Here is a tiny trained network, its code and every weight. The questions are about switching its units off for an input and a class, where a switched-off unit gives its printed mean instead of its output.

import numpy as np


def w(rows, s, z=0):
    codes = np.array(rows[::2]) - 128.0
    scale = np.full(codes.shape[1], s)
    scale[-1] = z or s
    return codes * scale


def f(y):
    return np.maximum(y, 0)


def log_softmax(a):
    a = a - a.max(-1, keepdims=True)
    return a - np.log(np.exp(a).sum(-1, keepdims=True))


def net(x, mask):
    res = np.array(x, float).reshape(1, 6) / 4 @ E
    y = f(res @ A[0][:, :-1].T + A[0][:, -1])
    res = res + np.where(mask, y, B[0][:, -1]) @ B[0][:, :-1]
    return log_softmax(res[-1] @ U[:, :-1].T + U[:, -1])


A, B = {}, {}
E = w([
[33,224,167,160],'x0',
[171,191,134,2],'x1',
[155,166,4,152],'x2',
[168,245,146,61],'x3',
[15,170,123,74],'x4',
[194,64,162,177],'x5',
],0.0057)
A[0] = w([
[174,134,128,86,36],'neuron 0',
[127,101,100,101,83],'neuron 1',
[119,139,180,87,48],'neuron 2',
[156,146,150,160,103],'neuron 3',
[50,106,133,70,111],'neuron 4',
[118,98,77,158,82],'neuron 5',
[235,153,143,139,209],'neuron 6',
[106,225,80,82,109],'neuron 7',
[88,131,183,108,112],'neuron 8',
[124,110,38,158,83],'neuron 9',
[126,119,193,96,180],'neuron 10',
[86,204,39,108,94],'neuron 11',
[42,55,98,45,82],'neuron 12',
[136,131,91,72,130],'neuron 13',
[128,101,123,102,81],'neuron 14',
[118,61,75,78,117],'neuron 15',
[156,168,128,93,108],'neuron 16',
[83,59,131,119,156],'neuron 17',
[49,63,146,118,101],'neuron 18',
[116,129,253,145,125],'neuron 19',
[94,173,144,134,120],'neuron 20',
[136,143,151,198,134],'neuron 21',
[115,130,79,138,64],'neuron 22',
[184,101,86,212,184],'neuron 23',
[178,107,148,111,127],'neuron 24',
[172,148,150,35,3],'neuron 25',
[124,98,43,170,80],'neuron 26',
[165,93,150,39,108],'neuron 27',
[38,134,181,120,97],'neuron 28',
],0.013,0.0057)
B[0] = w([
[109,124,163,80,155],'neuron 0',
[142,126,117,107,144],'neuron 1',
[119,78,162,144,165],'neuron 2',
[113,116,127,126,147],'neuron 3',
[163,92,94,153,201],'neuron 4',
[142,158,94,120,171],'neuron 5',
[53,149,194,117,245],'neuron 6',
[97,11,66,120,229],'neuron 7',
[126,110,152,160,189],'neuron 8',
[113,192,121,121,183],'neuron 9',
[108,158,179,154,219],'neuron 10',
[83,51,58,114,211],'neuron 11',
[207,121,117,65,197],'neuron 12',
[109,148,130,95,180],'neuron 13',
[141,120,126,118,139],'neuron 14',
[183,147,127,85,189],'neuron 15',
[131,81,128,92,174],'neuron 16',
[178,194,139,127,210],'neuron 17',
[205,137,119,132,201],'neuron 18',
[138,126,151,209,231],'neuron 19',
[86,92,113,145,181],'neuron 20',
[114,148,106,161,182],'neuron 21',
[108,120,105,131,144],'neuron 22',
[119,251,136,156,254],'neuron 23',
[111,141,149,103,187],'neuron 24',
[101,84,217,78,187],'neuron 25',
[128,192,106,110,192],'neuron 26',
[163,156,166,84,213],'neuron 27',
[114,90,105,215,218],'neuron 28',
],0.026,0.0071)
U = w([
[70,157,150,148,151],'0',
[251,94,104,66,136],'1',
[87,92,186,35,106],'2',
[52,48,1,37,178],'3',
[176,54,183,232,59],'4',
[91,144,157,126,253],'5',
[89,211,29,97,11],'6',
],0.0069,0.0035)

Each question gives the input, the list of numbers given to net, and the class t.
The units are the neurons (one row each of A and B). Each row of codes is followed by its name. A weight is (code - 128) times the scale printed after its matrix; where a second scale follows, it is the last column's (A, B and U).
mask holds one flag per neuron, in row order. A switched-off neuron (its flag False) gives its mean, the last column of its row in B, instead of its output. The means were averaged over made-up inputs and are rounded, as every weight is.
A unit's drop is (log p(t) with every unit on - log p(t) with that unit switched off) / (log p(t) with every unit on - log p(t) with every unit switched off).
The circuit of an input: a set's keep is (log p(t) with only the set's units on - log p(t) with every unit switched off) / (log p(t) with every unit on - log p(t) with every unit switched off). Starting from the 12 units with the biggest drops (on a tie, the unit counted first), units are removed one at a time, each time the one whose removal leaves the highest keep (on an exact tie, the one counted first), for as long as the keep stays at least 0.8.
circuit, biggest first: the units of the circuit, biggest drop first
unit that matters most: the unit with the biggest drop
k most important neurons: the k neurons with the biggest drops, biggest first
drop when u is switched off: that unit's drop, to one decimal
input [6,2,-1,6,-2,6], class 4: unit that matters most	neuron 19
input [3,3,1,6,-5,-1], class 2: circuit, biggest first	neuron 25; neuron 28
input [6,-1,-2,-5,2,-8], class 4: 2 most important neurons	neuron 28; neuron 18
input [2,1,-4,2,8,-3], class 4: 2 most important neurons	neuron 28; neuron 8
input [-1,4,-7,-6,3,5], class 4: 2 most important neurons	neuron 19; neuron 10
input [-6,-3,-2,-2,-2,8], class 0: 3 most important neurons	neuron 6; neuron 12; neuron 11
input [-4,3,1,8,5,1], class 3: 2 most important neurons	neuron 7; neuron 11
input [8,5,-3,2,-4,5], class 4: 2 most important neurons	neuron 19; neuron 23
input [-8,6,7,-7,7,1], class 1: 2 most important neurons	neuron 12; neuron 15
input [-3,-2,-6,-8,8,-2], class 1: drop when neuron 12 is switched off	0.6
input [8,-6,8,-3,6,3], class 6: drop when neuron 26 is switched off	0.5
input [8,0,-8,7,8,-5], class 4: drop when neuron 19 is switched off	0.2
